Below are the code and all the weights of a small trained network. Each question names an input and a class and asks about switching units off, where a switched-off unit gives its printed mean instead of its output.

import numpy as np


def w(rows, s, z=0):
    codes = np.array(rows[::2]) - 128.0
    scale = np.full(codes.shape[1], s)
    scale[-1] = z or s
    return codes * scale


def f(y):
    return np.maximum(y, 0)


def log_softmax(a):
    a = a - a.max(-1, keepdims=True)
    return a - np.log(np.exp(a).sum(-1, keepdims=True))


def net(x, mask):
    res = np.array(x, float).reshape(1, 8) / 4 @ E
    y = f(res @ A[0][:, :-1].T + A[0][:, -1])
    res = res + np.where(mask, y, B[0][:, -1]) @ B[0][:, :-1]
    return log_softmax(res[-1] @ U[:, :-1].T + U[:, -1])


A, B = {}, {}
E = w([
[165,94,186,156,114,134,131],'x0',
[197,147,191,66,246,141,208],'x1',
[34,66,122,198,185,69,211],'x2',
[64,73,138,114,85,254,214],'x3',
[134,93,32,202,232,233,42],'x4',
[150,108,158,139,116,130,127],'x5',
[183,63,212,152,108,123,130],'x6',
[123,137,100,126,128,124,134],'x7',
],0.0063)
A[0] = w([
[163,187,170,101,218,145,148,4],'neuron 1',
[193,178,132,78,96,179,80,132],'neuron 2',
[143,130,75,144,198,191,47,90],'neuron 3',
[108,225,173,107,50,65,190,3],'neuron 4',
[127,33,147,193,160,141,95,65],'neuron 5',
[123,136,55,145,187,163,94,40],'neuron 6',
[170,131,163,74,173,162,175,27],'neuron 7',
[105,83,162,124,79,255,178,117],'neuron 8',
[102,125,107,136,83,123,94,14],'neuron 9',
[43,172,63,141,102,100,109,223],'neuron 10',
[151,64,95,144,53,105,89,70],'neuron 11',
[141,94,181,223,184,16,91,197],'neuron 12',
[155,153,134,67,210,136,169,29],'neuron 13',
[203,182,131,143,140,88,78,118],'neuron 14',
],0.0094,0.0051)
B[0] = w([
[122,152,182,209,44,135,78,177],'neuron 1',
[176,145,104,45,254,199,220,225],'neuron 2',
[108,58,142,111,81,78,118,251],'neuron 3',
[124,32,147,58,90,112,57,204],'neuron 4',
[167,71,163,67,111,152,111,192],'neuron 5',
[115,67,173,98,100,138,106,205],'neuron 6',
[142,170,119,183,117,86,54,175],'neuron 7',
[53,211,54,97,156,106,119,241],'neuron 8',
[107,197,166,162,77,185,89,149],'neuron 9',
[199,155,149,153,79,165,208,255],'neuron 10',
[166,225,205,188,141,184,126,180],'neuron 11',
[55,180,100,92,147,164,191,254],'neuron 12',
[197,170,167,184,67,153,97,179],'neuron 13',
[10,156,84,105,141,119,134,212],'neuron 14',
],0.0092,0.0076)
U = w([
[161,135,106,125,164,149,189,213],'0',
[148,142,112,139,118,130,134,248],'1',
[56,196,34,135,133,111,93,69],'2',
[176,200,193,254,64,147,60,40],'3',
[154,124,124,137,132,146,164,156],'4',
[152,18,142,78,84,104,57,2],'5',
[153,144,89,158,146,110,135,184],'6',
[180,132,96,150,137,125,166,161],'7',
],0.0093,0.0062)

Each question gives the input, the list of numbers given to net, and the class t.
The units are the neurons (one row each of A and B). Each row of codes is followed by its name. A weight is (code - 128) times the scale printed after its matrix; where a second scale follows, it is the last column's (A, B and U).
mask holds one flag per neuron, in row order. A switched-off neuron (its flag False) gives its mean, the last column of its row in B, instead of its output. The means were averaged over made-up inputs and are rounded, as every weight is.
A unit's drop is (log p(t) with every unit on - log p(t) with that unit switched off) / (log p(t) with every unit on - log p(t) with every unit switched off).
The circuit of an input: a set's keep is (log p(t) with only the set's units on - log p(t) with every unit switched off) / (log p(t) with every unit on - log p(t) with every unit switched off). Starting from the 12 units with the biggest drops (on a tie, the unit counted first), units are removed one at a time, each time the one whose removal leaves the highest keep (on an exact tie, the one counted first), for as long as the keep stays at least 0.8.
circuit, biggest first: the units of the circuit, biggest drop first
unit that matters most: the unit with the biggest drop
top k neurons: the k neurons with the biggest drops, biggest first
input [-5,-7,-1,-3,-1,-2,3,7], class 3: circuit, biggest first	[neuron 11; neuron 10]
input [0,4,0,5,-6,1,-5,-6], class 5: unit that matters most	neuron 4
input [8,8,-5,4,-5,4,8,4], class 3: top 3 neurons	[neuron 7; neuron 1; neuron 13]
input [-5,-6,5,-7,8,7,-3,3], class 5: top 3 neurons	[neuron 3; neuron 6; neuron 5]
input [-8,-1,3,-8,-3,0,6,3], class 2: circuit, biggest first	[neuron 12; neuron 14]
input [2,-7,8,-5,1,-3,3,-4], class 0: circuit, biggest first	[neuron 12; neuron 10; neuron 8]
input [4,-5,7,3,5,6,-8,1], class 4: circuit, biggest first	[neuron 10; neuron 5]
input [2,8,-6,-4,8,-6,5,3], class 3: top 2 neurons	[neuron 1; neuron 13]
input [-3,-5,-8,-6,-3,-8,-2,7], class 0: top 3 neurons	[neuron 2; neuron 10; neuron 8]
input [-6,-7,-8,5,7,-6,-5,4], class 0: circuit, biggest first	[neuron 2; neuron 10]
input [-4,-5,2,-3,-5,-2,1,-4], class 3: top 2 neurons	[neuron 2; neuron 8]
input [4,3,5,-6,-5,4,6,0], class 2: circuit, biggest first	[neuron 12; neuron 10]
input [-3,-2,-4,5,8,1,2,-3], class 5: top 3 neurons	[neuron 3; neuron 6; neuron 12]
input [-6,4,4,8,2,-3,6,7], class 2: top 2 neurons	[neuron 8; neuron 10]
input [8,-2,3,-7,8,0,1,-1], class 5: circuit, biggest first	[neuron 5]
input [8,1,-8,-8,-6,-3,3,5], class 0: top 2 neurons	[neuron 2; neuron 8]
input [-1,-3,-4,-6,4,-8,-8,-4], class 1: top 2 neurons	[neuron 10; neuron 8]
input [6,5,3,6,-4,1,5,6], class 2: circuit, biggest first	[neuron 8; neuron 10]
input [4,3,-8,-8,-2,5,-2,-3], class 0: top 2 neurons	[neuron 2; neuron 8]
input [-6,4,-5,5,-8,-3,-2,-1], class 5: unit that matters most	neuron 4
input [6,4,-8,-7,-8,8,6,-1], class 0: top 3 neurons	[neuron 2; neuron 12; neuron 3]
